Below are the code and all the weights of a small trained network. Each question names an input and a target symbol and asks about switching units off, where a switched-off unit gives its printed mean instead of its output.

import numpy as np


def w(rows, s, z=0):
    codes = np.array(rows[::2]) - 128.0
    scale = np.full(codes.shape[1], s)
    scale[-1] = z or s
    return codes * scale


def norm(h):
    return h / np.sqrt((h * h).mean(-1, keepdims=True) + 1e-5)


def f(y):
    return y / 2 * (1 + np.tanh(0.7978845608 * (y + 0.044715 * y**3)))


def softmax(a):
    e = np.exp(a - a.max(-1, keepdims=True))
    return e / e.sum(-1, keepdims=True)


def log_softmax(a):
    a = a - a.max(-1, keepdims=True)
    return a - np.log(np.exp(a).sum(-1, keepdims=True))


def net(x, mask):
    ids = ['ΔΠΨβεηλτφ'.index(c) for c in x.split()]
    T = len(ids)
    res = E[ids] + P[:T]
    u = 0
    for l in range(2):
        q, k, v = (norm(res) @ M[l].T for M in (Q, K, V))
        z = softmax(np.where(np.tri(T) > 0, q @ k.T / 4**0.5, -1e9)) @ v
        res = res + np.where(mask[u], z, O[l][:, -1]) @ O[l][:, :-1]
        u += 1
        y = f(norm(res) @ A[l][:, :-1].T + A[l][:, -1])
        res = res + np.where(mask[u : u + 8], y, B[l][:, -1]) @ B[l][:, :-1]
        u += 8
    return log_softmax(norm(res)[-1] @ U[:, :-1].T + U[:, -1])


Q, K, V, O, A, B = {}, {}, {}, {}, {}, {}
E = w([
[85,5,86],'Δ',
[144,218,199],'Π',
[150,215,80],'Ψ',
[117,135,98],'β',
[130,66,154],'ε',
[144,77,206],'η',
[96,144,78],'λ',
[95,147,76],'τ',
[124,130,105],'φ',
],0.023)
P = w([
[253,51,155],'0',
[22,208,106],'1',
[23,208,103],'2',
[52,202,119],'3',
[76,187,137],'4',
[85,173,140],'5',
[101,167,138],'6',
[111,161,143],'7',
],0.0053)
Q[0] = w([
[127,73,40],'L0H1',
[50,187,94],'L0H1',
[217,158,7],'L0H1',
[154,231,252],'L0H1',
],0.014)
K[0] = w([
[164,60,74],'L0H1',
[241,128,3],'L0H1',
[211,157,164],'L0H1',
[84,255,234],'L0H1',
],0.014)
V[0] = w([
[71,103,198],'L0H1',
[15,163,124],'L0H1',
[12,205,58],'L0H1',
[85,149,114],'L0H1',
],0.011)
O[0] = w([
[48,46,180,250],'L0H1',
[135,2,94,147],'L0H1',
[201,7,37,41],'L0H1',
[141,81,109,115],'L0H1',
],0.0088,0.0011)
A[0] = w([
[158,145,78,96],'L0N1',
[97,192,144,100],'L0N2',
[206,96,246,159],'L0N3',
[164,145,20,99],'L0N4',
[158,240,74,83],'L0N5',
[7,116,66,1],'L0N6',
[163,112,19,117],'L0N7',
[120,200,170,140],'L0N8',
],0.016,0.0083)
B[0] = w([
[146,144,85,148],'L0N1',
[108,178,92,185],'L0N2',
[116,79,249,254],'L0N3',
[173,179,49,204],'L0N4',
[239,54,213,208],'L0N5',
[51,203,1,147],'L0N6',
[19,212,63,214],'L0N7',
[70,197,81,227],'L0N8',
],0.021,0.0076)
Q[1] = w([
[149,232,162],'L1H1',
[178,77,10],'L1H1',
[73,195,20],'L1H1',
[147,132,152],'L1H1',
],0.014)
K[1] = w([
[189,162,139],'L1H1',
[110,156,60],'L1H1',
[179,253,161],'L1H1',
[127,109,120],'L1H1',
],0.019)
V[1] = w([
[3,203,40],'L1H1',
[186,178,171],'L1H1',
[163,164,155],'L1H1',
[202,138,182],'L1H1',
],0.0073)
O[1] = w([
[124,255,100,252],'L1H1',
[92,62,199,195],'L1H1',
[108,92,169,179],'L1H1',
[107,44,184,135],'L1H1',
],0.0093,0.0016)
A[1] = w([
[206,44,92,176],'L1N1',
[84,74,44,179],'L1N2',
[253,108,79,136],'L1N3',
[133,212,156,103],'L1N4',
[169,144,226,202],'L1N5',
[138,141,125,11],'L1N6',
[154,106,126,5],'L1N7',
[113,100,87,85],'L1N8',
],0.031,0.0029)
B[1] = w([
[83,225,116,149],'L1N1',
[134,20,192,184],'L1N2',
[255,140,128,168],'L1N3',
[104,166,76,210],'L1N4',
[64,97,248,254],'L1N5',
[98,141,104,125],'L1N6',
[119,144,117,125],'L1N7',
[108,94,167,144],'L1N8',
],0.048,0.016)
U = w([
[100,136,106,73],'Δ',
[149,2,162,131],'Π',
[208,116,140,231],'Ψ',
[157,120,208,137],'β',
[94,158,107,65],'ε',
[48,54,78,5],'η',
[133,83,98,161],'λ',
[129,73,94,152],'τ',
[65,132,174,147],'φ',
],0.016,0.0034)

Each question gives the input, a string of symbols that net reads in full, and the target symbol t.
The units are the heads (4 rows each of Q, K, V and O) and the neurons (one row each of A and B). Each row of codes is followed by its name. A weight is (code - 128) times the scale printed after its matrix; where a second scale follows, it is the last column's (O, A, B and U).
mask holds one flag per unit, layer by layer, with each layer's heads first. A switched-off unit (its flag False) gives its mean, the last column of its rows in O or B, instead of its output. The means were averaged over made-up inputs and are rounded, as every weight is.
A unit's drop is (log p(t) with every unit on - log p(t) with that unit switched off) / (log p(t) with every unit on - log p(t) with every unit switched off).
The circuit of an input: a set's keep is (log p(t) with only the set's units on - log p(t) with every unit switched off) / (log p(t) with every unit on - log p(t) with every unit switched off). Starting from the 12 units with the biggest drops (on a tie, the unit counted first), units are removed one at a time, each time the one whose removal leaves the highest keep (on an exact tie, the one counted first), for as long as the keep stays at least 0.8.
circuit, biggest first: the units of the circuit, biggest drop first
top k neurons: the k neurons with the biggest drops, biggest first
k most important neurons of layer l: the k neurons of layer l with the biggest drops, biggest first
input ε τ η φ, target ε: circuit, biggest first	L1N5
input η β Π β β λ, target η: top 3 neurons	L0N7, L1N5, L0N4
input η β τ β, target η: 3 most important neurons of layer 1	L1N5, L1N2, L1N3
input ε Π Π β φ τ Ψ β, target ε: top 2 neurons	L0N8, L0N3
input Π η η φ τ, target Π: circuit, biggest first	L0H1, L1N2
input Π η β, target Π: circuit, biggest first	L0H1, L1N2
input Π ε Π Π λ, target Π: circuit, biggest first	L1N2, L0H1
input η η Δ λ, target η: circuit, biggest first	L1N5, L0N6, L1N2
input Π η λ Δ τ, target Π: 3 most important neurons of layer 1	L1N2, L1N4, L1N1
input η η τ Ψ φ, target η: 3 most important neurons of layer 1	L1N5, L1N2, L1N3
input ε η λ, target ε: top 2 neurons	L1N5, L0N3
input Π η β φ, target Π: top 2 neurons	L0N7, L1N2
input η η ε ε φ φ, target η: top 3 neurons	L0N7, L1N5, L1N2
input Ψ η Δ τ, target Ψ: top 2 neurons	L0N5, L1N3
input Π η ε η φ, target Π: top 2 neurons	L1N2, L0N7
input η φ Π τ, target η: top 2 neurons	L1N2, L1N5
input Π Π τ Π β, target Π: top 2 neurons	L0N7, L1N2
input ε η β β, target ε: top 2 neurons	L0N3, L0N8
input η β ε η β τ, target η: 2 most important neurons of layer 0	L0N7, L0N4
input ε Ψ ε η Π φ, target ε: 2 most important neurons of layer 0	L0N8, L0N3
input Π ε β η ε λ, target Π: most important neuron of layer 0	L0N8
